Below are the code and all the weights of a small trained network. Each question names an input and a class and asks about switching units off, where a switched-off unit gives its printed mean instead of its output.

import numpy as np


def w(rows, s, z=0):
    codes = np.array(rows[::2]) - 128.0
    scale = np.full(codes.shape[1], s)
    scale[-1] = z or s
    return codes * scale


def norm(h):
    return h / np.sqrt((h * h).mean(-1, keepdims=True) + 1e-5)


def f(y):
    return np.maximum(y, 0)


def log_softmax(a):
    a = a - a.max(-1, keepdims=True)
    return a - np.log(np.exp(a).sum(-1, keepdims=True))


def net(x, mask):
    res = np.array(x, float).reshape(1, 3) / 4 @ E
    u = 0
    for l in range(3):
        y = f(norm(res) @ A[l][:, :-1].T + A[l][:, -1])
        res = res + np.where(mask[u : u + 13], y, B[l][:, -1]) @ B[l][:, :-1]
        u += 13
    return log_softmax(norm(res)[-1] @ U[:, :-1].T + U[:, -1])


A, B = {}, {}
E = w([
[62,119,222,93,130,171,27,143,162],'x0',
[225,190,203,133,153,42,96,190,163],'x1',
[162,88,166,119,56,203,164,249,38],'x2',
],0.012)
A[0] = w([
[116,185,60,126,116,112,41,25,122,89],'0.n0',
[212,89,188,122,84,121,146,155,137,46],'0.n1',
[64,134,92,91,123,212,166,181,31,73],'0.n2',
[127,136,118,153,151,181,238,174,239,26],'0.n3',
[151,207,218,111,155,138,175,188,97,125],'0.n4',
[62,253,149,204,221,39,140,161,202,64],'0.n5',
[57,109,178,197,50,80,65,143,150,60],'0.n6',
[159,139,104,190,178,59,248,105,40,80],'0.n7',
[38,125,89,81,187,137,162,121,91,43],'0.n8',
[52,97,69,123,179,163,148,122,106,2],'0.n9',
[53,142,201,99,102,137,90,115,162,22],'0.n10',
[69,104,140,125,141,133,199,12,133,36],'0.n11',
[80,188,168,92,112,152,27,138,98,35],'0.n12',
],0.0064,0.0076)
B[0] = w([
[224,37,157,127,100,151,109,97,138,220],'0.n0',
[57,82,113,147,52,106,129,10,172,174],'0.n1',
[172,131,161,169,34,34,43,62,163,229],'0.n2',
[115,134,143,113,151,157,151,156,176,128],'0.n3',
[126,122,75,164,41,153,32,77,79,249],'0.n4',
[138,13,140,134,8,151,127,108,80,232],'0.n5',
[94,115,16,99,169,129,75,201,138,158],'0.n6',
[108,159,139,30,227,254,62,196,212,254],'0.n7',
[162,132,127,143,71,171,93,91,117,157],'0.n8',
[156,75,121,73,51,183,117,96,145,150],'0.n9',
[125,156,71,103,188,186,90,197,208,167],'0.n10',
[182,80,242,173,70,107,124,157,83,184],'0.n11',
[138,140,100,160,182,218,69,160,158,176],'0.n12',
],0.0063,0.0044)
A[1] = w([
[107,140,126,100,157,61,130,63,121,61],'1.n0',
[85,121,133,145,188,71,132,55,175,41],'1.n1',
[122,221,169,137,152,3,120,179,103,27],'1.n2',
[24,122,90,135,115,142,184,73,99,45],'1.n3',
[175,175,30,143,161,98,254,140,115,39],'1.n4',
[111,175,99,109,170,146,143,164,167,106],'1.n5',
[111,129,107,133,172,67,128,63,154,3],'1.n6',
[138,131,80,158,92,112,50,125,127,127],'1.n7',
[160,97,132,110,128,163,106,131,147,106],'1.n8',
[143,110,167,131,120,140,177,176,66,51],'1.n9',
[99,147,151,166,117,144,135,165,41,48],'1.n10',
[109,138,133,122,97,109,129,65,142,74],'1.n11',
[176,220,164,147,128,12,108,184,138,76],'1.n12',
],0.014,0.0063)
B[1] = w([
[118,134,124,148,86,85,153,178,141,162],'1.n0',
[187,216,120,159,97,29,127,155,145,193],'1.n1',
[122,55,102,113,132,193,148,69,74,164],'1.n2',
[192,22,149,136,98,219,91,65,93,185],'1.n3',
[46,187,190,50,181,185,1,169,170,221],'1.n4',
[143,142,143,142,169,131,174,128,103,158],'1.n5',
[170,175,171,162,97,54,135,146,143,174],'1.n6',
[139,122,108,133,170,141,199,99,135,254],'1.n7',
[133,152,90,127,149,111,166,114,144,210],'1.n8',
[114,193,104,143,74,69,150,123,148,172],'1.n9',
[150,164,92,127,129,57,152,137,174,172],'1.n10',
[173,146,109,140,141,122,157,127,137,175],'1.n11',
[118,30,109,141,75,248,113,51,105,230],'1.n12',
],0.011,0.0083)
A[2] = w([
[128,151,181,117,169,109,167,135,79,29],'2.n0',
[129,174,124,128,60,61,125,125,143,111],'2.n1',
[134,152,164,156,118,104,97,116,106,46],'2.n2',
[140,144,134,95,98,119,161,164,93,94],'2.n3',
[102,130,111,117,89,110,152,204,124,142],'2.n4',
[111,91,120,130,213,113,248,156,118,117],'2.n5',
[135,118,144,162,69,97,176,218,85,77],'2.n6',
[49,124,175,114,179,121,47,162,155,3],'2.n7',
[176,122,127,143,153,139,203,96,155,224],'2.n8',
[104,141,113,124,72,162,175,219,98,94],'2.n9',
[57,159,158,104,190,136,32,164,157,55],'2.n10',
[105,146,109,156,172,130,223,143,110,37],'2.n11',
[43,130,125,98,129,148,123,167,88,80],'2.n12',
],0.013,0.0036)
B[2] = w([
[100,151,185,76,81,128,163,123,36,129],'2.n0',
[129,169,148,138,157,64,213,82,156,227],'2.n1',
[145,110,71,110,123,105,184,187,104,144],'2.n2',
[126,136,133,139,146,112,132,91,192,158],'2.n3',
[199,191,112,138,169,110,150,91,171,174],'2.n4',
[62,121,195,112,95,61,236,160,52,139],'2.n5',
[235,160,121,165,159,54,187,112,231,190],'2.n6',
[77,205,44,18,236,168,37,148,133,213],'2.n7',
[38,152,167,88,116,153,183,254,55,240],'2.n8',
[134,208,190,181,167,34,138,68,169,200],'2.n9',
[52,199,97,94,216,180,64,216,98,254],'2.n10',
[46,137,175,112,105,104,189,161,72,136],'2.n11',
[122,217,106,143,165,127,110,69,173,170],'2.n12',
],0.0074,0.008)
U = w([
[192,184,139,168,98,23,169,90,208,185],'0',
[155,5,127,142,54,229,116,68,119,158],'1',
[80,196,116,88,214,173,33,159,176,156],'2',
[59,129,148,107,145,123,199,192,98,148],'3',
[135,66,105,108,123,58,75,172,107,58],'4',
[101,67,104,172,164,69,87,139,92,8],'5',
[117,69,98,155,141,61,70,164,85,3],'6',
[103,65,113,154,123,44,52,169,81,23],'7',
],0.018,0.0078)

Each question gives the input, the list of numbers given to net, and the class t.
The units are the neurons (one row each of A and B). Each row of codes is followed by its name. A weight is (code - 128) times the scale printed after its matrix; where a second scale follows, it is the last column's (A, B and U).
mask holds one flag per neuron, layer by layer. A switched-off neuron (its flag False) gives its mean, the last column of its row in B, instead of its output. The means were averaged over made-up inputs and are rounded, as every weight is.
A unit's drop is (log p(t) with every unit on - log p(t) with that unit switched off) / (log p(t) with every unit on - log p(t) with every unit switched off).
The circuit of an input: a set's keep is (log p(t) with only the set's units on - log p(t) with every unit switched off) / (log p(t) with every unit on - log p(t) with every unit switched off). Starting from the 12 units with the biggest drops (on a tie, the unit counted first), units are removed one at a time, each time the one whose removal leaves the highest keep (on an exact tie, the one counted first), for as long as the keep stays at least 0.8.
circuit, biggest first: the units of the circuit, biggest drop first
most important unit: the unit with the biggest drop
k most important neurons: the k neurons with the biggest drops, biggest first
k most important neurons of layer l: the k neurons of layer l with the biggest drops, biggest first
drop when u is switched off: that unit's drop, to one decimal
input [6,6,0], class 1: circuit, biggest first => [1.n12, 1.n4]
input [2,-1,-3], class 3: 2 most important neurons => [2.n8, 1.n4]
input [3,1,3], class 3: most important neuron => [1.n7]
input [2,0,2], class 3: 2 most important neurons => [1.n7, 1.n4]
input [-1,7,7], class 0: 4 most important neurons => [1.n9, 0.n2, 1.n10, 1.n3]
input [-3,3,-2], class 3: 4 most important neurons => [0.n7, 0.n5, 0.n2, 2.n8]
input [5,-5,-5], class 0: 4 most important neurons of layer 1 => [1.n4, 1.n1, 1.n12, 1.n2]
input [8,-7,7], class 2: 2 most important neurons => [1.n12, 1.n1]
input [-3,8,7], class 1: 2 most important neurons => [1.n12, 1.n2]
input [-5,-1,-4], class 2: 2 most important neurons => [1.n4, 0.n2]
input [7,-1,-8], class 0: circuit, biggest first => [1.n1, 1.n4]
input [2,1,0], class 3: 2 most important neurons => [1.n4, 1.n7]
input [-4,2,2], class 2: 2 most important neurons => [0.n2, 0.n5]
input [0,8,-6], class 1: circuit, biggest first => [1.n12]
input [5,-7,7], class 0: 2 most important neurons => [1.n12, 1.n10]
input [2,1,2], class 3: 2 most important neurons => [1.n7, 1.n4]
input [6,2,7], class 0: drop when 1.n4 is switched off => 0.6
input [-7,0,-4], class 2: drop when 1.n4 is switched off => 1.9
input [-8,-1,-6], class 2: drop when 1.n4 is switched off => 2.8
input [2,2,0], class 3: most important unit => 1.n7
input [-5,-1,2], class 2: drop when 1.n4 is switched off => 4.1
